[[ 10 -16  -6  -5   4]
 [ 36  -9  13  11  21]
 [ 12 -24   1   3  13]
 [  6  -3   0  -4   0]
 [-26 -20 -36 -21  -2]
 [  7  11  16   6 -11]
 [ -6  -3   1  -7 -21]
 [  0 -27 -10 -20   0]
 [ -8  -7  -5   4  20]
 [-11  11  22  19   5]
 [  2  25  -6 -11   0]]
:
[[ 36  -9  13  11  21]
 [  6  -3   0  -4   0]
 [  7  11  16   6 -11]
 [  0 -27 -10 -20   0]
 [-11  11  22  19   5]]

[[  2  -4   1  -1  10]
 [  2 -13   0 -35  10]
 [  3  -3   2  -5   4]
 [ -2 -18  -5 -31   8]]
:
[[  2 -13   0 -35  10]
 [ -2 -18  -5 -31   8]]

[[ 38  14 -28 -34 -22  -7  -3   6]
 [-19 -29  39  13   7  24 -36 -10]
 [-31   6  22 -39   9  47 -18  -2]
 [-41  20  15 -16  15  35   4  -4]]
:
[[-19 -29  39  13   7  24 -36 -10]
 [-41  20  15 -16  15  35   4  -4]]

[[  3 -10  14 -13  -1  11 -22 -16 -12]
 [ -2 -17  13 -26 -21  12 -35 -16 -15]
 [-17  10 -12  20   4  -7  19  11  15]
 [ 11  44 -31 -28   4  -1  17  27  16]
 [-20 -10   6 -15 -11  -4 -22   9 -16]
 [-17  12 -14  11   3   9  11  -1  13]
 [  8 -18  -9  24  15   2   9  15   9]
 [  4  27  -4   7  16  21  15  -9   2]]
:
[[ -2 -17  13 -26 -21  12 -35 -16 -15]
 [ 11  44 -31 -28   4  -1  17  27  16]
 [-17  12 -14  11   3   9  11  -1  13]
 [  4  27  -4   7  16  21  15  -9   2]]

[[-15  -5 -13  -1  -2   5 -34]
 [ -6   5   6  -8  16 -10   8]
 [-20   0   4  -2   5  -1 -36]
 [ -5   2   4   8 -14 -38  13]
 [ 16 -17   0   9  10 -12 -23]
 [ -5  -8  -2   9 -21 -29   8]]
:
[[ -6   5   6  -8  16 -10   8]
 [ -5   2   4   8 -14 -38  13]
 [ -5  -8  -2   9 -21 -29   8]]

[[ 18  11  24  -4  -6  40  23  20  19  29  30   2]
 [ -7  10   9  -7   8  -1 -20  -4  -3   6   9 -12]
 [  0   1   2   3  22 -15  -1   4   2  -6  -5  -4]
 [  5  -8 -18   2 -15   1  17   2  -4  -4  -9  15]
 [-12 -10  -6   7 -14  18 -19  -9   6   8   0 -11]
 [  3  -5   5   9  -5  22   5   5  15  14   9  -4]]
:
[[ -7  10   9  -7   8  -1 -20  -4  -3   6   9 -12]
 [  5  -8 -18   2 -15   1  17   2  -4  -4  -9  15]
 [  3  -5   5   9  -5  22   5   5  15  14   9  -4]]

[[  6  38]
 [-28 -37]]
:
[[-28 -37]]

[[-16 -22  24   8  35  27  10  26  -3 -23  28  -9 -29 -21 -34]
 [  0  -3   4  10 -17  -4  13  16 -27   6 -14 -18  16  -1  22]
 [ -7  -5  19   1  17  19  -1   7   5   4  15   1  -6  -9  -6]]
:
[[  0  -3   4  10 -17  -4  13  16 -27   6 -14 -18  16  -1  22]]

[[  6   7  17  -4  18   3]
 [ -3  13   8  -4  15 -12]
 [-33   1   7   5  11  29]
 [-11 -13  -9   4  -6  -8]
 [-37   7  13  14  21  24]
 [-25 -18  -7  15  -6  15]
 [  8  -6 -15   8 -19  -1]
 [ 17  17  29  -3  28   6]
 [-17  17  13  18  16  22]]
:
[[ -3  13   8  -4  15 -12]
 [-11 -13  -9   4  -6  -8]
 [-25 -18  -7  15  -6  15]
 [ 17  17  29  -3  28   6]]
---
[[ 20 -39   9   0   6  17]
 [ 13 -23   5  -4   1  16]]
:
[[  6  17  20 -39   9   0]
 [  1  16  13 -23   5  -4]]

[[ 16  15  -6  13  10   2  13  -2   2  14  12 -40  12   2]
 [ -3 -13  -8  18   2   2  18   6  -8 -20   8  13  11  12]
 [ -5  -9  -6  12   4   2  12   2  -5 -13   5  12  11   9]]
:
[[ 12   2  16  15  -6  13  10   2  13  -2   2  14  12 -40]
 [ 11  12  -3 -13  -8  18   2   2  18   6  -8 -20   8  13]
 [ 11   9  -5  -9  -6  12   4   2  12   2  -5 -13   5  12]]

[[-16   8   3  20 -38]
 [ 21  35   5  -8  43]
 [-11 -14 -21   4  16]
 [ -3  28  -1  13   3]]
:
[[ 20 -38 -16   8   3]
 [ -8  43  21  35   5]
 [  4  16 -11 -14 -21]
 [ 13   3  -3  28  -1]]

[[-10  31  -8  30 -15 -16  -9  27 -16  -3 -35  -3  -8  -8 -12]
 [ -2  -3 -10  -3  13  14   4  -3  15  -8   3   2 -11 -11   6]
 [-22  -2 -25  -5  16  21 -20  -5 -13 -24   2 -12 -25 -28  -1]]
:
[[ -8 -12 -10  31  -8  30 -15 -16  -9  27 -16  -3 -35  -3  -8]
 [-11   6  -2  -3 -10  -3  13  14   4  -3  15  -8   3   2 -11]
 [-28  -1 -22  -2 -25  -5  16  21 -20  -5 -13 -24   2 -12 -25]]

[[ -6  -6  -5   0  33]
 [ 34  26  25 -15   5]
 [-35 -29 -32   0 -45]]
:
[[  0  33  -6  -6  -5]
 [-15   5  34  26  25]
 [  0 -45 -35 -29 -32]]

[[ -3 -43 -18 -26  25  11  11 -39   0 -29  14  17]
 [ 14 -23 -25  11 -27  13   6  36  13  21  34 -27]
 [ -9 -20  -1 -26  33   2   8 -47  -8 -31  -8  26]
 [  3  43  19  28 -21  -9 -12  36   0  27 -14 -16]]
:
[[ 14  17  -3 -43 -18 -26  25  11  11 -39   0 -29]
 [ 34 -27  14 -23 -25  11 -27  13   6  36  13  21]
 [ -8  26  -9 -20  -1 -26  33   2   8 -47  -8 -31]
 [-14 -16   3  43  19  28 -21  -9 -12  36   0  27]]
